Each row has a class, written after it.
[  25  257 -228   27  169   40  -96  -21 -103 -124  -32 -328  116 -337
 -278  127  143 -104 -154 -333  280 -161   42 -356  163 -193  -32    6
  291  250  225   39 -212  -84  102]	Vedut
[-146 -172   63  -24  -61  168 -309  -35 -193  -18  115   18 -123 -496
  -26  130   28   85  -35  196  133  -17  275  227   34 -342 -192   29
    6  137    3  132  -33  -31  484]	zesi
[-158   50 -124  270    3  -56  -45   75 -168  102  -59 -401  140 -219
 -177  259  -68   49   71  -61  -72   26   19  -84  143 -230 -257  159
  228  -58  113  181 -221  -23  -42]	zesi
[   1 -155 -143  153  -82   29  -79  -62  -89  -96   23  -47 -258  262
 -383  -71   -2 -222 -163  171  -26  313  210  211  -56  -51 -190  218
   24  -32 -170    9  175  153 -309]	zavut
[-226 -199  269   68   95  418 -210  -58 -172   22  192 -441 -154 -182
 -592 -165 -102  -78 -215  -33 -207  260  556  319 -288 -107 -250  -64
   21   94 -199  -47  270  267   11]	sed
[ 205 -272 -227 -350  -87  -62  -23   -2 -119 -131  200  -26 -271   31
 -141   17 -170   76  -94   47   97  -94   55  -46   65 -301  158  -74
   31  172 -359  171  213  505 -174]	zuvaf
[-135 -363  135  281 -216    4 -112  -55  121  -42  124   -1 -399   14
 -174   75  -59 -178   -3  303 -378  486  122  232   57 -185 -310  240
   58  -63 -162  195  258  225 -250]	Vedut
[ 188  -72   20 -223   36  187   71  -28  123   -5  165  -15 -106  -15
 -260 -258  -37 -182 -234 -173  116  -55  -43   16 -117 -134  184   96
   36  -67 -256   64   74  356  270]	Tiza
[ -62   52   22 -191  120   55   45  300  229  -96 -167  380 -170  319
   -8 -418 -125  -29 -241  121  -50 -131 -137  306 -185  298   48  -14
  -95  269  -41  116  258   51 -275]	Tiza
[ -45  -43  -48  252 -122   45  -41  -78 -360  -75 -149   -3 -225  -27
 -200  -49  -97   43 -115  151 -173  382  403   61 -102   90 -366  165
   73  -45  -25   95  303  -42 -173]	Rubu
[-145 -167  -66  -97  -12   36 -169  -72 -202 -183   58 -189 -218  125
 -384 -136  -97 -208  -68  -30  -58  300  249  126  -20  -81 -294  175
    2  -21 -146  -25  142  -54  -47]	nov
[ 237  -42 -270 -288   50  125 -101  -27  117   26  304  -85   59 -110
 -305  -21  -28 -143 -166 -122  260  -93   -8 -155   82 -275  225  -96
   27  114 -152  -55  -16  379   74]	Nuz
[ -29 -118   -4  548 -265   -8  -32  -66 -346  -84   74  -75  -69  -29
  -44   71   14  -35  -55  227 -183  212   88  101  -35   24 -331  148
  176 -231   81  103  153   84  -84]	Rubu
[ -51 -179 -112  241 -187  -23 -188  -62 -378 -130    3 -356 -167  -40
 -174  -31  -52 -153   85  -72  -10  420  205  -28   81  -11 -158  139
  181  -92 -112   56  172  125  -67]	bod
[  92 -125 -242   73 -168  -56 -216  -58 -470 -100    0 -474  -43 -318
 -149   58  170  149   35 -103   55  256  352  -97  -36  135 -116  -91
  182 -186 -113 -213   82  178 -201]	Nuz
[ 156  -41  -65 -340   68  -85 -109  -60  144  -48  168   91 -244  125
  213   68   78  147  -97  155  239 -529   18  -63   34 -475  274 -171
 -236  339 -103  207   40  297  -44]	Tiza
[-100 -431   22  174  -22  233 -189  -24 -168 -289  209  -78 -180 -134
 -339   81    2 -199  112   33 -187  391  200    6 -109 -257 -182   25
  209  -22 -159 -125   94  253  103]	bod
[ 329   70 -345   96   21 -161  153  -15  -98  -42 -151 -350   98  296
  -56  314  -93  -41  335 -309  153  -30  127 -245  159  -81  280  341
   -6 -193 -188   59  -49  144 -244]	zuvaf
[ -75  -87   35  -89  -64   -8  -76   -9  -18  139    4  -80  -67 -227
  -96   61  -68  116 -133   95  -39   92   85   68  -57  -68 -381   39
   47  100  -76   67  -95   20   21]	sed
[ -75    0  -80 -295   83 -134   62  108 -196 -236   48 -126  120  273
 -163  -38    9 -136   85 -165  142 -412 -179  -20   71 -172  120    8
  -31   22  -52 -135  -53   24 -104]	zesi
[  22 -157  -39  361  -47   16  -93  148 -409 -196 -100 -128  -44 -324
 -218   25   44  119  159  -21  -18  167   15 -189  -88 -326 -272  176
  241  -54  195  250  236  227 -158]	zavut
[  79 -136 -224 -455   96  193   43  187  -31 -336  218   69 -428  -27
 -304 -313 -150  -53 -164 -209  -71  -22  -77  -26 -111 -153  257   22
  142  189 -214  -60  140  350 -146]	suz
[ -15   13 -139 -128  -43   22  -32  321  -42 -158   39   95    3   49
 -214 -349 -150  -63 -125  -32   86  -17 -216   49 -191  138  -28 -136
   40  162 -138 -116  222  268  -69]	zavut
[ -15  -95    1 -225 -142  -85  -12  339  -89 -110   26  638   77  270
  338 -238  -44  282 -205  444   86 -400 -411  286 -171  161   61 -260
 -279  169 -161 -211  164  110   35]	zesi
[-136  -75  -76   28  121  227 -199  -25 -282   46  -56 -280  273  -55
 -442    7 -123 -143  -61 -165  272  253  129 -209  -71  -39 -252   29
  119  217 -119 -267  -46  -44  163]	sed
[ 112   79 -230    7   47   47  149  417   80  -50   11  372   24   26
  101 -388 -157  233 -298  -81  118   98 -499   -2 -250  429   -7 -144
   89  264    9  -74  230 -129   93]	zuvaf
[  29 -237  -32  259 -144  184 -101   57   63 -222   80 -148 -308   55
 -297  -41    9 -129  127 -186 -119  370  -69  -76  157   67  -71   98
  208  146    5  244  311   72 -401]	nov
[-106 -309  -67  276  -63   35 -121 -102  104   87  115 -194 -202  119
 -293   67  -19 -235  -85   22    0  275  -69  230   88 -152 -190  205
   71 -192 -210  122  -34  188   90]	Tiza
[-452  -44   -3  131  266  171  139   79  -46  158  145 -503   11  158
 -511  -19 -307 -201 -301 -101 -151  417  221 -153 -123   97 -302   61
  368  225    9 -184  -42   86 -382]	Vedut
[-120   41  -84 -170  -65  157  -39  326    5 -273    4  237 -187   95
 -132 -486  -67 -132 -237   64   64  129 -161   89 -148  306  248  -99
  169  111 -126 -133  307  262  -28]	dagu
[ 203  -70  103  403 -213  165  209   -3  -57   60  144 -200  -86 -241
   25   83  -22  125  226  -45  -38   -4 -100  -19 -257 -116   28  112
  203 -150  -61  302   90  409 -130]	Resop
[ 135 -244  -55 -112  -52  290 -256  228   47 -303   42  117 -219   37
 -197 -347 -249 -153 -246  175 -431  418   -6    1  -45 -343   -1   76
  186  158 -299   -2  341  300 -409]	bod
[ -61  -84 -254 -367   51 -135   47  -23  -31 -381   47   21 -437   63
 -351  -41  -42 -176  -13  -93  -20  -50  121   41   39 -154  135   55
  184  108 -148   72   76  300 -259]	sed
[-167 -108 -107 -172  125   69  -87  338  215  -64   35  227   61  179
 -374 -404 -201 -125 -314   65 -179  236 -235  137 -275  179 -211 -194
  -14  201 -243 -230  188  157   65]	suz
[-153   87  -56  -19   58  -34   22  -13 -331   82 -134 -175 -118 -197
  -33  248   24  210  103   23  148  -24  396 -177  121 -224 -314   73
   96  306  266  282 -160 -255 -252]	zavut
[ -35   53  103  150  -63 -158 -130 -244 -264  -54  -73 -262   32 -315
  273  364  101   11  251  101    9 -195  204  -58  337 -306   64  131
  152 -111  294  270 -133 -141   30]	suz
[  13  203 -334   98 -167 -352  289 -116  -10   60    7 -287 -191  182
  370  407   45  268  180   47  376 -266  -21 -341   87  120 -116  120
  137  170  189  444 -310  -58 -195]	zuvaf
[ 139  143 -471   31 -231 -363   57  351  180 -149  -89  196   -6  355
   46 -128   63  176  -79  -23   60   29 -458 -129   56  382 -159 -109
  -23   71  -16  -14   12   89 -462]	nov
[ -35 -315  -39  -16   22  210 -192   56   -1   12  132 -244 -233   39
 -374 -147  -71  -48 -218  -83  -92  406   72  137    8 -113 -210   27
   73  140 -246   31  250   -7 -120]	suz
[ -23   44 -274  318  -30  127    0  -33 -243  -45  179 -554  123 -301
 -460   74 -200  -10   31 -325  243  335  256 -298  -82  137 -283   17
  355   92  161   79   85  345  -63]	zuvaf
[ -53 -118  -10  132   11  263  -28  100  -44 -247  142 -235 -105   61
 -365 -124  157 -206  -75 -246 -118  256   54   14  162  -35   10  206
  201  -19   65   42   25  -50 -114]	Vedut
[ -14  -70   61  140 -138   17  272  383  -59 -214   -6  121 -313 -200
  109 -485 -264  179  162 -338 -173  154 -151   22 -527  327  131 -104
  180   96    7  -86  408  495 -486]	Nuz
[   0  -91  -73 -152  -76   25   -6  306 -107 -261  -51  483 -123  -57
   35 -415 -191  144 -131  168  -65   74 -252  266 -281  178   40    6
  116  220  -22  -50  237  130 -164]	dagu
[  86 -259  -90  205  -47  -72  -91  -36 -322    4  -30 -181 -324  188
   64   85  146   87   67   57  -29   73   76  186  122 -343  -90  230
  -80 -247  -96  358  151 -107 -106]	bod
[ -56   41 -190 -427  130  122  -60  123 -163 -452   38 -175 -172   58
 -365 -374 -177 -140 -196 -366  121 -161   78  -93 -131   25  274 -139
  151  190 -199 -275  190  291  -54]	Rubu
[ 161 -157 -210  268 -283  -86  126  144 -123   74   52 -255 -157  105
 -277 -228  -96   52   -4 -142 -192  374 -202 -129  -15 -411 -233  173
  180 -238 -207  510  188  384 -443]	nov
[ 216 -148  -72  226  -28 -245 -129  122  167 -119 -165  132   50  295
  -85 -319   37   68   25  -59  -95  112 -390  -34 -373  -15   63 -203
 -220  148 -292  -21  484  347 -212]	Resop
[-291  -98  -84   99  -16  139 -119   52  -80 -149  113  -50 -306  183
 -424  -21  -28 -109 -203  134 -122  307  288  135  106  -76 -324   24
   54  161    7   72   73  -24 -261]	nov
[ 134 -182   -8  -37 -209 -170    2  167   64 -215  -38  543  104   55
  262 -156 -100   55   93  348  -49  110 -394  150  -97  289   27  -82
   61  -21  -75  -75  345  155 -164]	Resop
[ 181 -150  -86 -274   -3  215  -90   97   83   33  187  -23 -280 -101
 -127 -132  -36  177 -114  -52  112  100  137 -185  -93 -327  126  -44
   -9  295 -145  154  232  411 -252]	dagu
[ 231   46 -390 -306  -43   30  -31   14  -83 -188  222  -55 -177 -254
 -130  -75    7   51  -74  -12  295 -178  148 -186  -38  -98  465  -82
  213  100  -69  121   27  691   19]	zavut
[  33  -57 -133   43 -139  132 -145   -1 -120  -60  111 -152  -24 -333
   28  -18 -103   71  -33  -37   59   93  -76  -58   44  -48 -122  -55
  229   15    1   68  -28   65  123]	suz
[ 119 -173  110  276 -111    5   97    0  -33  234   24  -72   81  -58
  102  300  152  299  168   42   80    7   14  -95  -65 -335 -165  233
  -21  -36  143  112 -256  195 -344]	dagu
[  80 -241 -207 -318  147   -6   14  114  -45 -225  221  -23 -401  -84
 -357  -15  -14   72 -133 -193   48 -134  245   -9 -142 -334   31   50
   66  248  -99   98  134  448 -170]	Rubu
[ -91  138  -32  477  139 -134  110  -75  -17  377 -186 -399  511  899
 -242  177  137  -32  -44  -23  246 -277 -255  -84 -215 -378 -550  272
 -485 -152  -64  -41 -365 -310  -64]	zesi
[ 210  -23  -25  126  -35  142   28  -58  -80  231 -102   41 -189 -298
  373  278  196  399  216   35  298 -212   96  -66  165 -404  173  193
  -17   35  192  525 -201   -2  -87]	Tiza
[ 241 -102 -297 -381   -6   61   73   32  -94 -251  206  -37 -215    7
 -296 -144 -143  -17    4 -162  160  -37  -45 -214 -140 -254  197   53
  174  133 -183   32  177  495 -303]	dagu
[ -44 -224   44   22  -28  152  140  218  -74 -138  368   69 -554 -199
  -79   19 -217  -27 -136  -24 -123  135  217  401 -214  221   46   65
   88   10 -235 -282  287  270   41]	zuvaf
[  50 -105 -193 -263   26   -5  -12  132  -45 -139  169 -185 -191   75
 -186  -10 -109  -26   15 -108   41  -85   26 -136   52 -279  187   20
   85  229 -181   61  157  307 -298]	zesi
[ -21  -29 -144  242    4  368 -227  108   14 -183  168 -104 -386  -30
 -381  -76  -73 -162 -240  106 -175  420  447   76  114 -140  -70   66
  151  142  -10  323  379  192  -63]	bod
[-268 -242  197   64   57  117  -55  108   52   -5  112 -205 -258   40
 -387 -233 -173 -472 -152 -102 -221  319 -119  389  -26  230   68   82
  190  -95 -312 -137  231   95  198]	bod
[-264  -12 -130   80   24   75 -108   71 -111 -202   26 -169 -148 -157
 -197   72  -32  -95   32  -68 -136  126  244  -78  109 -292 -460  111
  229  145  256  253 -103 -159 -180]	zesi
[ 126   20  -53 -171   79   22  168  -50   51  -97  208 -165  -57  288
 -267    6  -27 -162  -62  -36   65 -247   16 -183 -139 -249  131   36
   27  101 -143   22  123  278 -180]	Rubu
[ 114  -97 -163 -276   57  -12   89  186   82 -251  206   -1 -189  194
 -330  -74 -165 -162 -138  -59  -14  -80  -72 -181  -67 -260  178  -14
  120  202 -286  -53  221  568 -325]	Resop
[ -88  -72  -56   84   75 -129   24   -3   88  -34   90  -77  -14   64
 -122   92   78  167  -93   60    0  -50    4 -102 -292 -132 -461 -141
  -19  123   72 -101  -98  165 -224]	Tiza
[ 123  -39 -162 -142   25  216 -143   -5   20 -166  119  -36 -109   73
 -256   73   24 -152   -1  149  172  -21   34 -229  187 -325  294   70
   98  212  -47  132   64  390 -213]	bod
[  71  -80 -139 -341   37   99  -52   15  -66 -141   93   -9 -108  -50
 -153 -213  -16  -20 -182  -83  131  -57   59 -116  -79 -118  195  -29
   87  106 -114  -80   92  350 -131]	zesi
[  36 -161 -273 -258   66   51 -151  229   24 -226  183 -153 -245 -231
 -330   44    9  190  -52 -246  196   31  241 -235  146  -83   30 -114
   99  449   77  202  146  471 -191]	zuvaf
[ -48 -112  -76  -75    3  -82   -8  206 -101 -156   19  235   35  158
 -138 -295 -109   51 -169  127  -82   40 -127  165 -276  173   15 -288
  -28   88 -208 -292  255  238  -99]	zavut
[  73 -498 -147  479 -103   -6 -296  126 -542  -28   99 -133  146  -53
 -258  199  -54  -39  318   89  -78  533  144   45   11  -77 -163   69
    6 -250 -201 -211  378  365  -29]	bod
[  14 -134   44   61 -112   21  -40   32  -56  -17  -55  160 -195  -48
  135  -11   31  249   47  314    3   23 -153   15 -154 -132 -179  101
   24  186   68  252  136   60 -296]	sed
[ -39 -293   66  361 -207  128 -155   31 -133  -55  -23  -76 -242   95
 -227  -50  -67 -138  350   35  -80  309   49  255   78 -387 -107  361
 -149 -187 -121  411  391  175 -118]	zesi
[-231  -77  -85  -68   43  -20   30   65  -24  -50    3  -55   18 -128
  -54  248    7  163   99   20   76  106  -40 -166  171   32 -403  -76
  207   58  241   -8 -192 -280 -113]	zavut
[-197  -36  101   58  127   68  117  166    8  -18   85 -108 -123  -20
 -222   65 -168   66  -67  -21  -71 -126  180   -9 -227 -266 -305   86
   52  340  120  150  -50  126 -205]	Nuz
[ -24  195 -183 -342  204   88  134  218  -74 -195  174  -51  -35  153
 -178 -372 -156 -158 -323 -272   42 -182 -160  -94 -251 -107   71    7
   63  157 -151 -256 -119  -38  180]	Resop
[-391 -177  122  141  120  241  -45  165   17 -126   79 -131   68  -71
 -235   17 -224  -73   69 -206  -68  139   -4   44   45 -173 -322   71
  218  256  196   67 -145 -238  126]	Rubu
[ 161  -41 -451 -249  149 -155 -112   57  167 -128  244 -220 -322  160
 -297   19   -4 -205 -176 -262  182  -62  -49 -257   30 -322   29  -57
   12  262 -268  -68   80  265 -102]	Tiza
[ -51   -4 -125   79  -87   -3  -45   63 -137   29  -58 -170   23 -170
  -89   14  -78   83 -152   44   11  299  114 -164   -8   10 -402  140
  182   27   43   53  -97    6  -73]	zuvaf
[ -48  147 -189 -169   35  -20   24  339  128   46   -6  423  -65   23
  143 -413 -154  132 -331  280   45 -159 -103   82 -402   51 -109 -218
  -54  212  -46  102   88  389  -29]	Tiza
[-222 -355  174  146  169  553 -179   54 -164 -141   12 -211 -120  108
 -531 -289 -112 -337  -99 -163  -55  241  344  238 -236 -343  -33  130
   96  107 -287   94  208  221   71]	Vedut
[ 203 -148 -149 -164  -35 -174  129   16   28 -208  115  133 -339  247
  -51  102    4   10  -46  -18   -4 -193  -74  235  -38  -44  120    4
 -123  -88 -297 -232  169   68 -254]	Nuz
[-108 -144 -108  -23  -14  -91  -97 -126   57  118 -217   -9  -98   77
 -322  244   36 -105    0  165 -267  401  151  457  223  127 -605  322
  -10  -58 -165  129 -193 -828   97]	Rubu
[  64   55 -274 -205  -77 -204   77  201   76   -9  -57  294   44  199
   41 -365  -65  131 -208  179   60  -29 -323   39 -261  293   32 -148
  -18   89 -122  -46  182  262 -248]	zesi
[ -34 -379  139  152  -41 -158 -149  290  205 -301  256  241  -99    1
  -41 -213  -58 -149 -153   -2 -370  187 -379  153 -208  243  162 -433
   60   50 -325 -528  663  359  106]	zesi
[-204  -33   11  307    3  245 -358   26   15  -97   92 -399   16 -178
 -421  190 -104 -207 -100  163 -152  217   83 -116  199 -579 -342  300
  177  -16   53  203  -61  142  182]	sed
